Here is a tiny trained network, its code and every weight. The questions are about switching its units off for an input and a target symbol, where a switched-off unit gives its printed mean instead of its output.

import numpy as np


def w(rows, s, z=0):
    codes = np.array(rows[::2]) - 128.0
    scale = np.full(codes.shape[1], s)
    scale[-1] = z or s
    return codes * scale


def f(y):
    return y / 2 * (1 + np.tanh(0.7978845608 * (y + 0.044715 * y**3)))


def softmax(a):
    e = np.exp(a - a.max(-1, keepdims=True))
    return e / e.sum(-1, keepdims=True)


def log_softmax(a):
    a = a - a.max(-1, keepdims=True)
    return a - np.log(np.exp(a).sum(-1, keepdims=True))


def net(x, mask):
    ids = ['ΔΘΣΩαβγζηλτφ'.index(c) for c in x.split()]
    T = len(ids)
    res = E[ids] + P[:T]
    r = res
    for j in range(3):
        rows = slice(4 * j, 4 * j + 4)
        q, k, v = (r @ M[0][rows].T for M in (Q, K, V))
        z = softmax(np.where(np.tri(T) > 0, q @ k.T / 4**0.5, -1e9)) @ v
        o = O[0][rows]
        res = res + np.where(mask[j], z, o[:, -1]) @ o[:, :-1]
    y = f(res @ A[0][:, :-1].T + A[0][:, -1])
    res = res + np.where(mask[3:19], y, B[0][:, -1]) @ B[0][:, :-1]
    return log_softmax(res[-1] @ U[:, :-1].T + U[:, -1])


Q, K, V, O, A, B = {}, {}, {}, {}, {}, {}
E = w([
[167,115,106,100,203,159],'Δ',
[139,180,105,112,166,206],'Θ',
[145,244,79,124,87,216],'Σ',
[30,109,145,76,173,160],'Ω',
[28,208,160,85,131,126],'α',
[122,214,155,153,126,123],'β',
[26,246,152,163,54,233],'γ',
[57,132,134,80,127,58],'ζ',
[80,87,12,115,120,181],'η',
[250,157,136,160,149,78],'λ',
[67,110,168,216,158,131],'τ',
[123,112,77,155,4,96],'φ',
],0.016)
P = w([
[172,120,98,56,186,187],'0',
[88,225,8,133,175,54],'1',
[156,102,146,66,150,186],'2',
[64,207,55,138,147,25],'3',
[148,83,181,90,113,177],'4',
[29,203,107,138,114,24],'5',
[151,96,176,75,148,190],'6',
],0.011)
Q[0] = w([
[192,102,170,76,117,200],'head 1',
[84,160,20,102,110,102],'head 1',
[181,116,229,104,174,130],'head 1',
[163,78,79,106,66,95],'head 1',
[151,114,109,167,203,164],'head 2',
[145,114,106,78,211,58],'head 2',
[103,117,178,170,180,86],'head 2',
[97,98,91,100,96,215],'head 2',
[145,113,99,142,144,74],'head 3',
[250,18,173,87,75,188],'head 3',
[142,146,144,237,138,67],'head 3',
[137,137,135,112,86,117],'head 3',
],0.014)
K[0] = w([
[161,180,154,48,209,152],'head 1',
[131,86,106,106,1,115],'head 1',
[129,208,176,156,226,173],'head 1',
[199,135,53,117,122,150],'head 1',
[157,84,88,154,140,140],'head 2',
[117,111,38,89,211,69],'head 2',
[127,126,122,190,151,83],'head 2',
[128,113,181,95,157,206],'head 2',
[139,134,123,206,122,152],'head 3',
[123,139,37,55,203,209],'head 3',
[164,28,77,247,88,133],'head 3',
[170,151,144,134,185,108],'head 3',
],0.012)
V[0] = w([
[149,169,138,172,210,160],'head 1',
[135,121,99,176,99,155],'head 1',
[126,62,47,150,125,152],'head 1',
[204,75,121,95,88,21],'head 1',
[133,76,144,108,152,99],'head 2',
[85,180,64,115,128,115],'head 2',
[94,86,71,133,132,122],'head 2',
[103,91,170,88,126,160],'head 2',
[154,103,49,83,59,124],'head 3',
[99,107,161,210,88,157],'head 3',
[120,204,144,12,145,152],'head 3',
[255,105,103,141,145,98],'head 3',
],0.009)
O[0] = w([
[163,148,186,99,191,128,153],'head 1',
[147,122,98,121,165,141,106],'head 1',
[107,100,77,67,150,191,113],'head 1',
[174,73,76,122,52,101,7],'head 1',
[109,99,166,113,161,100,89],'head 2',
[118,124,91,171,84,96,234],'head 2',
[127,69,131,142,100,118,139],'head 2',
[85,123,158,124,134,166,122],'head 2',
[117,56,106,131,82,153,85],'head 3',
[120,134,88,134,160,98,86],'head 3',
[160,106,204,14,86,123,236],'head 3',
[101,81,164,255,79,115,3],'head 3',
],0.0084,0.0079)
A[0] = w([
[105,9,182,103,192,89,160],'neuron 1',
[148,98,70,70,155,69,132],'neuron 2',
[200,144,111,116,86,94,124],'neuron 3',
[162,131,157,75,88,93,154],'neuron 4',
[142,178,65,106,44,153,138],'neuron 5',
[199,107,193,49,109,128,158],'neuron 6',
[86,165,70,127,135,56,19],'neuron 7',
[157,171,240,106,172,133,173],'neuron 8',
[151,193,95,99,154,96,125],'neuron 9',
[169,152,87,164,103,71,252],'neuron 10',
[232,128,235,189,162,147,143],'neuron 11',
[105,191,119,81,152,98,182],'neuron 12',
[119,93,72,127,150,125,93],'neuron 13',
[164,125,196,104,101,207,67],'neuron 14',
[238,164,88,169,140,187,115],'neuron 15',
[226,58,184,114,170,172,64],'neuron 16',
],0.011,0.012)
B[0] = w([
[203,196,191,153,150,98,156],'neuron 1',
[162,159,162,173,114,191,153],'neuron 2',
[76,116,157,183,161,139,141],'neuron 3',
[123,84,153,111,119,85,178],'neuron 4',
[175,97,163,122,171,86,164],'neuron 5',
[130,114,45,201,81,99,213],'neuron 6',
[181,163,73,194,201,151,158],'neuron 7',
[98,199,98,87,118,95,254],'neuron 8',
[148,131,155,146,124,139,186],'neuron 9',
[54,86,134,70,121,137,174],'neuron 10',
[166,148,85,132,93,187,165],'neuron 11',
[153,53,164,171,109,157,240],'neuron 12',
[172,135,125,133,144,81,134],'neuron 13',
[82,79,155,206,211,211,172],'neuron 14',
[89,130,95,188,193,76,137],'neuron 15',
[130,87,122,13,247,94,149],'neuron 16',
],0.011,0.026)
U = w([
[191,144,124,138,91,59,254],'Δ',
[137,127,26,129,131,48,59],'Θ',
[11,130,112,110,93,97,190],'Σ',
[103,115,172,118,96,207,186],'Ω',
[189,124,112,91,162,88,65],'α',
[76,117,188,75,176,68,109],'β',
[153,136,110,212,147,146,8],'γ',
[122,45,185,103,129,121,172],'ζ',
[184,197,146,120,131,127,96],'η',
[198,88,139,103,117,203,160],'λ',
[96,119,83,82,133,176,120],'τ',
[150,161,53,137,56,175,222],'φ',
],0.012,0.0051)

Each question gives the input, a string of symbols that net reads in full, and the target symbol t.
The units are the heads (4 rows each of Q, K, V and O) and the neurons (one row each of A and B). Each row of codes is followed by its name. A weight is (code - 128) times the scale printed after its matrix; where a second scale follows, it is the last column's (O, A, B and U).
mask holds one flag per unit, heads first, then neurons. A switched-off unit (its flag False) gives its mean, the last column of its rows in O or B, instead of its output. The means were averaged over made-up inputs and are rounded, as every weight is.
A unit's drop is (log p(t) with every unit on - log p(t) with that unit switched off) / (log p(t) with every unit on - log p(t) with every unit switched off).
The circuit of an input: a set's keep is (log p(t) with only the set's units on - log p(t) with every unit switched off) / (log p(t) with every unit on - log p(t) with every unit switched off). Starting from the 12 units with the biggest drops (on a tie, the unit counted first), units are removed one at a time, each time the one whose removal leaves the highest keep (on an exact tie, the one counted first), for as long as the keep stays at least 0.8.
circuit, biggest first: the units of the circuit, biggest drop first
unit that matters most: the unit with the biggest drop
top k neurons: the k neurons with the biggest drops, biggest first
heads that matter: for each layer, one digit per head in row order, 1 if its drop is at least 0.15 and else 0, layers parted by /
input τ φ φ τ, target Θ: heads that matter : 101
input φ τ φ γ, target Θ: heads that matter : 111
input Δ η Θ β, target λ: unit that matters most : head 1
input β ζ η α λ β φ, target ζ: circuit, biggest first : [neuron 8; neuron 11]
input τ Ω η φ α γ, target Θ: circuit, biggest first : [head 3; head 1; neuron 5]
input Δ τ τ ζ, target γ: circuit, biggest first : [head 3; neuron 8]
input η β η Θ, target λ: heads that matter : 100
input Ω ζ τ λ, target γ: heads that matter : 011
input α γ α η, target λ: heads that matter : 000
input Δ Σ η Θ ζ ζ, target ζ: circuit, biggest first : [neuron 8; head 1]
input Θ β α Σ, target β: circuit, biggest first : [neuron 6; neuron 11]
input α Δ γ Δ Δ λ, target Σ: circuit, biggest first : [neuron 10; head 3]
input τ ζ α τ η λ, target γ: circuit, biggest first : [head 3; neuron 8]
input β Ω τ Θ, target γ: heads that matter : 001
input λ Ω φ Ω, target Θ: circuit, biggest first : [head 1; neuron 13]
input α ζ τ α ζ τ, target γ: top 2 neurons : [neuron 7; neuron 8]
input τ Ω Ω φ α φ, target Θ: top 3 neurons : [neuron 12; neuron 5; neuron 7]
input τ τ Ω, target β: circuit, biggest first : [head 2; neuron 16; head 3]
input Σ Θ α Δ α Θ, target Δ: heads that matter : 001
input α φ ζ α, target Θ: circuit, biggest first : [head 1; neuron 5]
input τ τ τ β, target γ: heads that matter : 011
input τ τ τ, target η: unit that matters most : neuron 6
input β η Ω Δ, target λ: circuit, biggest first : [head 1; neuron 8]
input α ζ λ β, target Σ: top 2 neurons : [neuron 10; neuron 12]
